1	20	8	2	48	1	1	12	61
1	8	7	3	41	2	1	10	65
4	25	5	2	46	2	1	6	12
2	10	6	2	30	2	2	7	23
3	20	5	2	38	2	1	49	18
1	13	7	2	47	2	1	13	70
4	8	9	1	41	6	1	12	15
1	37	5	1	76	1	0	25	33
1	24	7	1	72	1	0	9	41
Rows and columns are numbered from 1.
The largest entry -> 76
Read off the entry in row 1 and column 1.
A: 1
Read off the entry in row 3 and column 1.
A: 4
The bottom-left entry is 1
The entry directly above the largest entry: 41
Read off the entry directly below the largest entry.
A: 72
The entry at row 1, column 3 -> 8
The top entry of the column that holds the largest entry -> 48
The entry in row 3 and column 3 is 5
The entry directly above the centre entry is 30
The entry at row 3, column 2: 25
The top-right entry -> 61
Read off the entry at the centre.
A: 38
Read off the entry in row 2 and column 1.
A: 1
The entry just right of 24 -> 7
Read off the entry just left of 72.
A: 1

Read these off the table that follows. Rows and columns are numbered from 1.
1) Find the entry just left of 7471.
2) Find the entry directly below 5497.
3) Find the bottom entry of the column that holds the smallest entry.
4) Find the largest entry.
5) Find the entry in the bottom-left corner.
6) Find the entry at row 3, column 2.
7) Find the entry just right of 8158.
8) Find the entry just left of 3320.
3042,3313,1838,2879
5334,7316,4354,7970
5497,2851,6060,2404
2154,1252,7494,4762
5099,6918,4123,7175
5317,3377,5908,3141
2221,2471,7794,5231
5135,6953,3421,7326
5517,3320,5456,3249
1909,2397,8158,5570
5311,6799,2634,7471
5580,3404,5449,3167
2046,1486,7590,5369
5158,7482,1753,7281
1) 2634
2) 2154
3) 7482
4) 8158
5) 5158
6) 2851
7) 5570
8) 5517

m =
[[  1 -10  29 -20]
 [-31  14   1   4]
 [-43  16   1   8]
 [-45   4  12  11]
 [-22  -4   3  11]
 [ -6  -8   0   1]
 [-34  -4 -15   8]
 [-31 -13  -7   3]
 [ -2  -4  -3   6]
 [  2 -13  22   4]
 [-20   0  -8  -6]
 [ 18 -18   4   3]
 [ -4  -5   4   2]
 [-29 -13  -2   3]]
Rows and columns are numbered from 1.
Give the entry in the top-left corner.
1
Give the entry directly below the largest entry.
1
The entry in the bottom-left corner -> -29
Give the entry in row 3 and column 3.
1
Give the smallest entry.
-45
The entry in the top-right corner is -20
The entry at row 2, column 1 is -31
Give the entry directly below -34.
-31
Give the entry at row 1, column 3.
29
Give the entry directly below -45.
-22
The entry at row 1, column 2 -> -10
The entry at row 3, column 1 -> -43
The entry just right of the smallest entry -> 4
Give the entry directly below -5.
-13
Give the entry just left of 6.
-3
Give the entry in row 2 and column 2.
14
Give the bottom-right entry.
3

Questions about the array below.
1) Give the entry directly above 39.
2) Give the first entry on the main diagonal.
3) Give the entry directly above -17.
4) Give the top entry of the column that holds the smallest entry.
5) Give the entry just left of -50.
6) Give the bottom-left entry.
7) Give the bottom-right entry.
8) Give the last entry of the largest entry's row.
[[ -1  -8   4   2  18]
 [-39 -29  59 -50  13]
 [-32 -25  60 -56  12]
 [-42 -13  63 -44  16]
 [-12 -22   9  -2  22]
 [-52 -24  64 -44  17]
 [-29  54  55 -17   3]
 [ -8   1  25 -15  15]
 [-45  33  51  -9   9]
 [-49  39  59 -12  12]]
1) 33
2) -1
3) -44
4) 2
5) 59
6) -49
7) 12
8) 17

Read these off the matrix that follows.
1) Read off the entry just right of 28.415.
2) Read off the entry just left of 131.520.
3) Read off the entry just right of 147.313.
[[ -43.672 -117.606  -85.965   60.376    4.063  -10.260  125.665  -74.578
   -51.447 -205.064  -22.472 -175.117  -10.630]
 [ -11.121  131.520  -91.102    2.805   18.034    0.346   59.239   20.919
   136.479  163.304  -17.865  -49.635    1.095]
 [   2.219 -149.340   22.958   62.433   38.669   50.589   47.816  -97.328
  -136.522 -290.102   42.226  -34.089   39.012]
 [ 109.889 -172.022   62.691  -30.691   46.810   41.146 -157.262   11.487
  -187.265 -228.246  136.831   93.876  113.057]
 [ 147.313   23.088 -187.854  -59.313   61.480   -4.674  -18.379   96.529
    32.770   75.349  132.812 -161.335  136.466]
 [ 215.875  -45.817 -253.531 -119.202   41.826   28.415  -81.796   90.602
   -62.691   13.363  182.902 -168.120  176.957]]
1) -81.796
2) -11.121
3) 23.088

W =
[[384 619 388 304 894 535 403 815 743 405  96 555]
 [608 339 641 605 369 543 746 615 390 660 542 676]]
Counting starts at 1.
The bottom entry of the column that holds the largest entry: 369
Find the largest entry.
Answer: 894
The bottom entry of the column that holds the smallest entry is 542
The entry directly above 543 -> 535
The entry just right of the smallest entry: 555
Find the entry at row 1, column 2.
Answer: 619
Find the entry in row 1 and column 3.
Answer: 388
Find the entry in the bottom-left corner.
Answer: 608

-29; -36; 21; -42; -34; -77; -49
-33; -20; -10; -73; -43; -11; -19
-7; -58; 55; -7; -6; -77; -25
-52; -42; 39; -28; -57; -65; -55
-40; -32; -13; 43; -44; 58; -3
-34; -77; 49; 33; -36; -81; -56
-12; -24; 51; -38; -10; -67; -21
-1; -71; -2; 42; -3; -1; -3
-46; -55; -46; -52; -61; 16; -25
The entry in the top-right corner: -49
Report the top-left entry.
Answer: -29
Report the largest entry in the first column.
Answer: -1
Report the 3rd entry in reading order.
Answer: 21
The 4th entry, reading row by row: -42
Report the entry directly below the smallest entry.
Answer: -67
Report the top entry of the column that holds the smallest entry.
Answer: -77
Report the smallest entry.
Answer: -81
Report the entry just right of the centre entry.
Answer: -44
Report the third largest entry.
Answer: 51
Report the entry just right of the smallest entry.
Answer: -56
Report the largest entry in the last row.
Answer: 16
Report the last entry of the largest entry's row.
Answer: -3
The last entry, reading row by row: -25
The first entry of the smallest entry's row is -34
Report the entry in the bottom-left corner.
Answer: -46
Report the second largest entry.
Answer: 55
Report the centre entry.
Answer: 43
The entry directly below -49 is -19
Report the 4th-last entry, reading row by row.
Answer: -52
Report the entry directly below -73.
Answer: -7
The entry directly above -65: -77
Report the entry directly below 51.
Answer: -2
Report the second entry on the diagonal from the top-right corner.
Answer: -11
Report the entry directly above the centre entry.
Answer: -28
Report the entry directly above the smallest entry.
Answer: 58
Report the entry directly above -58.
Answer: -20
Report the entry directly above -32.
Answer: -42
The entry just right of -73 is -43
Report the entry just left of the centre entry.
Answer: -13

a =
[[409, 442, 639, 603, 518, 502, 357, 511, 556, 516],
 [350, 436, 501, 633, 497, 487, 418, 630, 646, 766],
 [419, 439, 568, 749, 550, 439, 647, 495, 569, 312],
 [478, 480, 476, 704, 396, 502, 661, 479, 473, 426],
 [548, 464, 565, 676, 578, 586, 387, 419, 427, 472],
 [495, 541, 593, 580, 367, 497, 610, 543, 757, 487],
 [433, 465, 528, 516, 541, 639, 452, 423, 529, 518],
 [669, 604, 750, 738, 442, 505, 307, 669, 619, 219],
 [397, 503, 458, 471, 346, 545, 595, 427, 507, 622],
 [652, 587, 537, 632, 394, 534, 628, 429, 429, 298],
 [556, 563, 503, 534, 426, 507, 413, 503, 400, 372]]
Indices start at 1.
The entry in the top-left corner: 409
The entry in the top-right corner is 516
Find the entry directly below 647.
661
The minimum -> 219
The bottom-left entry -> 556
The entry at row 1, column 3 -> 639
The entry in row 3 and column 2: 439
Find the entry just left of 593.
541
Find the entry directly above 307.
452
Find the entry at row 3, column 1.
419
Find the bottom-right entry.
372
The entry directly below 537 is 503
Find the entry directly below the largest entry.
312
The entry at row 2, column 1: 350
Find the entry at row 1, column 2.
442
The entry directly below 628 is 413
Find the entry directly above 413.
628
Find the largest entry.
766
The entry just left of 587 is 652
The entry directly below 529 -> 619
Find the entry at row 2, column 2.
436
The entry directly below the smallest entry -> 622
The entry just left of 471 is 458
Find the entry just right of 603.
518
Find the entry directly below 465.
604
The entry just right of 346 -> 545
The entry in row 3 and column 3 is 568
